Below is a small trained network, with its code and all its weights. Each question gives an input and a target symbol and asks what happens when units are switched off, that is, made to give their printed mean instead of their output.

import numpy as np


def w(rows, s, z=0):
    codes = np.array(rows[::2]) - 128.0
    scale = np.full(codes.shape[1], s)
    scale[-1] = z or s
    return codes * scale


def f(y):
    return np.maximum(y, 0)


def softmax(a):
    e = np.exp(a - a.max(-1, keepdims=True))
    return e / e.sum(-1, keepdims=True)


def log_softmax(a):
    a = a - a.max(-1, keepdims=True)
    return a - np.log(np.exp(a).sum(-1, keepdims=True))


def net(x, mask):
    ids = ['αδζθξτφ'.index(c) for c in x.split()]
    T = len(ids)
    res = E[ids] + P[:T]
    u = 0
    for l in range(2):
        r = res
        for j in range(2):
            rows = slice(2 * j, 2 * j + 2)
            q, k, v = (r @ M[l][rows].T for M in (Q, K, V))
            z = softmax(np.where(np.tri(T) > 0, q @ k.T / 2**0.5, -1e9)) @ v
            o = O[l][rows]
            res = res + np.where(mask[u + j], z, o[:, -1]) @ o[:, :-1]
        u += 2
        y = f(res @ A[l][:, :-1].T + A[l][:, -1])
        res = res + np.where(mask[u : u + 4], y, B[l][:, -1]) @ B[l][:, :-1]
        u += 4
    return log_softmax(res[-1] @ U[:, :-1].T + U[:, -1])


Q, K, V, O, A, B = {}, {}, {}, {}, {}, {}
E = w([
[229,152,95,128,151],'α',
[16,146,71,150,176],'δ',
[138,78,118,100,143],'ζ',
[129,105,125,172,164],'θ',
[186,88,4,172,92],'ξ',
[172,128,92,74,158],'τ',
[186,204,151,140,161],'φ',
],0.023)
P = w([
[163,155,254,172,225],'0',
[124,113,196,175,101],'1',
[145,112,192,149,107],'2',
[135,117,181,149,118],'3',
[136,121,159,136,126],'4',
[125,119,160,151,138],'5',
[118,128,153,149,140],'6',
[140,123,145,125,146],'7',
[115,119,118,160,143],'8',
[123,113,122,141,154],'9',
[124,127,114,136,165],'10',
[121,122,97,153,155],'11',
[120,123,108,157,160],'12',
[126,112,99,154,161],'13',
],0.012)
Q[0] = w([
[209,153,149,100,175],'L0H1',
[210,78,96,146,54],'L0H1',
[174,90,97,110,164],'L0H2',
[94,190,107,254,15],'L0H2',
],0.0085)
K[0] = w([
[162,98,109,153,245],'L0H1',
[128,165,151,113,151],'L0H1',
[191,154,142,70,89],'L0H2',
[137,49,57,117,1],'L0H2',
],0.0098)
V[0] = w([
[168,211,154,124,200],'L0H1',
[83,133,122,2,114],'L0H1',
[140,21,137,97,149],'L0H2',
[88,46,83,139,107],'L0H2',
],0.0074)
O[0] = w([
[195,212,255,149,140,253],'L0H1',
[225,85,68,26,200,10],'L0H1',
[63,30,192,40,78,121],'L0H2',
[214,158,160,83,195,34],'L0H2',
],0.0075,0.0059)
A[0] = w([
[87,77,162,106,139,133],'L0N1',
[65,134,84,127,150,86],'L0N2',
[149,99,100,152,4,254],'L0N3',
[167,213,112,126,142,141],'L0N4',
],0.014,0.0046)
B[0] = w([
[152,245,122,131,131,170],'L0N1',
[183,98,161,135,135,181],'L0N2',
[98,165,158,170,177,221],'L0N3',
[40,87,107,116,167,254],'L0N4',
],0.012,0.0078)
Q[1] = w([
[92,133,121,157,169],'L1H1',
[158,148,128,60,96],'L1H1',
[121,126,133,174,98],'L1H2',
[115,180,126,91,247],'L1H2',
],0.015)
K[1] = w([
[90,220,255,134,206],'L1H1',
[34,109,99,158,18],'L1H1',
[166,56,90,204,101],'L1H2',
[138,22,185,149,214],'L1H2',
],0.0074)
V[1] = w([
[254,223,37,42,152],'L1H1',
[182,131,253,111,110],'L1H1',
[131,244,9,164,86],'L1H2',
[153,96,137,177,112],'L1H2',
],0.0085)
O[1] = w([
[77,182,57,134,136,4],'L1H1',
[136,201,206,41,2,181],'L1H1',
[168,137,109,18,219,106],'L1H2',
[188,132,127,128,175,139],'L1H2',
],0.0088,0.022)
A[1] = w([
[81,76,128,174,190,106],'L1N1',
[114,69,100,59,118,252],'L1N2',
[179,3,166,211,144,23],'L1N3',
[134,200,223,195,135,131],'L1N4',
],0.0066,0.0042)
B[1] = w([
[220,121,125,1,15,146],'L1N1',
[248,188,188,157,69,133],'L1N2',
[32,130,151,34,102,192],'L1N3',
[118,125,23,167,194,251],'L1N4',
],0.0095,0.019)
U = w([
[74,127,127,115,164,140],'α',
[147,64,41,75,75,203],'δ',
[109,190,57,38,105,88],'ζ',
[213,94,150,136,59,143],'θ',
[192,88,40,64,254,119],'ξ',
[142,36,48,200,66,135],'τ',
[82,84,149,88,137,10],'φ',
],0.0054,0.011)

Each question gives the input, a string of symbols that net reads in full, and the target symbol t.
The units are the heads (2 rows each of Q, K, V and O) and the neurons (one row each of A and B). Each row of codes is followed by its name. A weight is (code - 128) times the scale printed after its matrix; where a second scale follows, it is the last column's (O, A, B and U).
mask holds one flag per unit, layer by layer, with each layer's heads first. A switched-off unit (its flag False) gives its mean, the last column of its rows in O or B, instead of its output. The means were averaged over made-up inputs and are rounded, as every weight is.
A unit's drop is (log p(t) with every unit on - log p(t) with that unit switched off) / (log p(t) with every unit on - log p(t) with every unit switched off).
The circuit of an input: a set's keep is (log p(t) with only the set's units on - log p(t) with every unit switched off) / (log p(t) with every unit on - log p(t) with every unit switched off). Starting from all 12 units, units are removed one at a time, each time the one whose removal leaves the highest keep (on an exact tie, the one counted first), for as long as the keep stays at least 0.8.
units of the circuit, in order: the units of the circuit, biggest drop first
most important unit: the unit with the biggest drop
k most important neurons: the k neurons with the biggest drops, biggest first
top k neurons in layer l: the k neurons of layer l with the biggest drops, biggest first
heads that matter: for each layer, one digit per head in row order, 1 if its drop is at least 0.15 and else 0, layers parted by /
input θ τ θ τ δ τ α θ δ, target θ: units of the circuit, in order	(L1H1 L0H1 L0N2)
input ζ ξ τ φ ξ ζ α ζ ζ τ φ α, target ζ: most important unit	L0N1
input ζ φ ξ ζ θ τ φ φ ξ ξ φ θ τ, target ζ: units of the circuit, in order	(L0N1 L0H2 L1H1 L0N4)
input τ τ δ α θ τ θ α, target τ: top 2 neurons in layer 1	(L1N3 L1N1)
input φ τ θ τ ζ ξ α, target α: 3 most important neurons	(L1N3 L0N4 L1N4)
input τ τ θ α ζ τ ζ θ φ, target τ: heads that matter	10 / 01
input τ ζ ζ ζ, target τ: heads that matter	10 / 01
input φ ζ τ τ ζ ζ τ τ φ, target φ: 3 most important neurons	(L0N4 L1N3 L0N1)
input δ ξ θ δ δ, target δ: units of the circuit, in order	(L1H1 L1N1)
input ξ ξ τ τ θ, target ξ: top 2 neurons in layer 0	(L0N4 L0N1)
input ζ θ ξ ξ τ ξ τ ξ θ φ α θ θ τ, target ζ: 3 most important neurons	(L0N1 L0N4 L1N4)
input τ φ ζ ζ, target τ: heads that matter	10 / 11
input τ τ θ τ ζ θ ζ δ α δ, target τ: units of the circuit, in order	(L1H2 L1N3)
input θ τ α, target α: 4 most important neurons	(L0N3 L1N4 L1N1 L0N2)
input ζ ζ θ, target ζ: heads that matter	11 / 10
input δ τ τ α φ τ ζ τ φ φ ζ δ δ θ, target δ: 3 most important neurons	(L1N1 L1N3 L0N1)
input ζ θ ζ θ α ξ δ, target ζ: units of the circuit, in order	(L1H1 L0N4)
input θ τ τ α ζ τ ξ τ, target θ: most important unit	L1N4
input ζ ξ ξ ζ τ τ ξ δ, target ζ: heads that matter	01 / 11
input ξ ζ ζ, target ξ: top 2 neurons in layer 0	(L0N1 L0N3)
input ζ τ φ ξ φ, target ζ: units of the circuit, in order	(L0N1 L1H1 L0H2 L0N4)
input ξ θ ζ τ θ α, target ξ: units of the circuit, in order	(L1H2 L0H1 L1H1)
input θ ξ ζ φ δ τ δ τ ξ, target θ: 2 most important neurons	(L0N1 L0N4)
input δ θ θ ξ ξ ξ θ α θ φ, target δ: heads that matter	01 / 10
input θ τ ξ φ τ θ φ δ τ δ ζ τ τ, target θ: top 3 neurons in layer 1	(L1N4 L1N2 L1N3)
input ξ ζ θ τ θ φ τ δ ζ θ θ ξ, target ξ: 4 most important neurons	(L0N3 L0N1 L0N4 L1N3)
input τ ζ φ τ, target τ: top 2 neurons in layer 0	(L0N4 L0N1)
input ζ α ζ ζ, target ζ: heads that matter	01 / 10
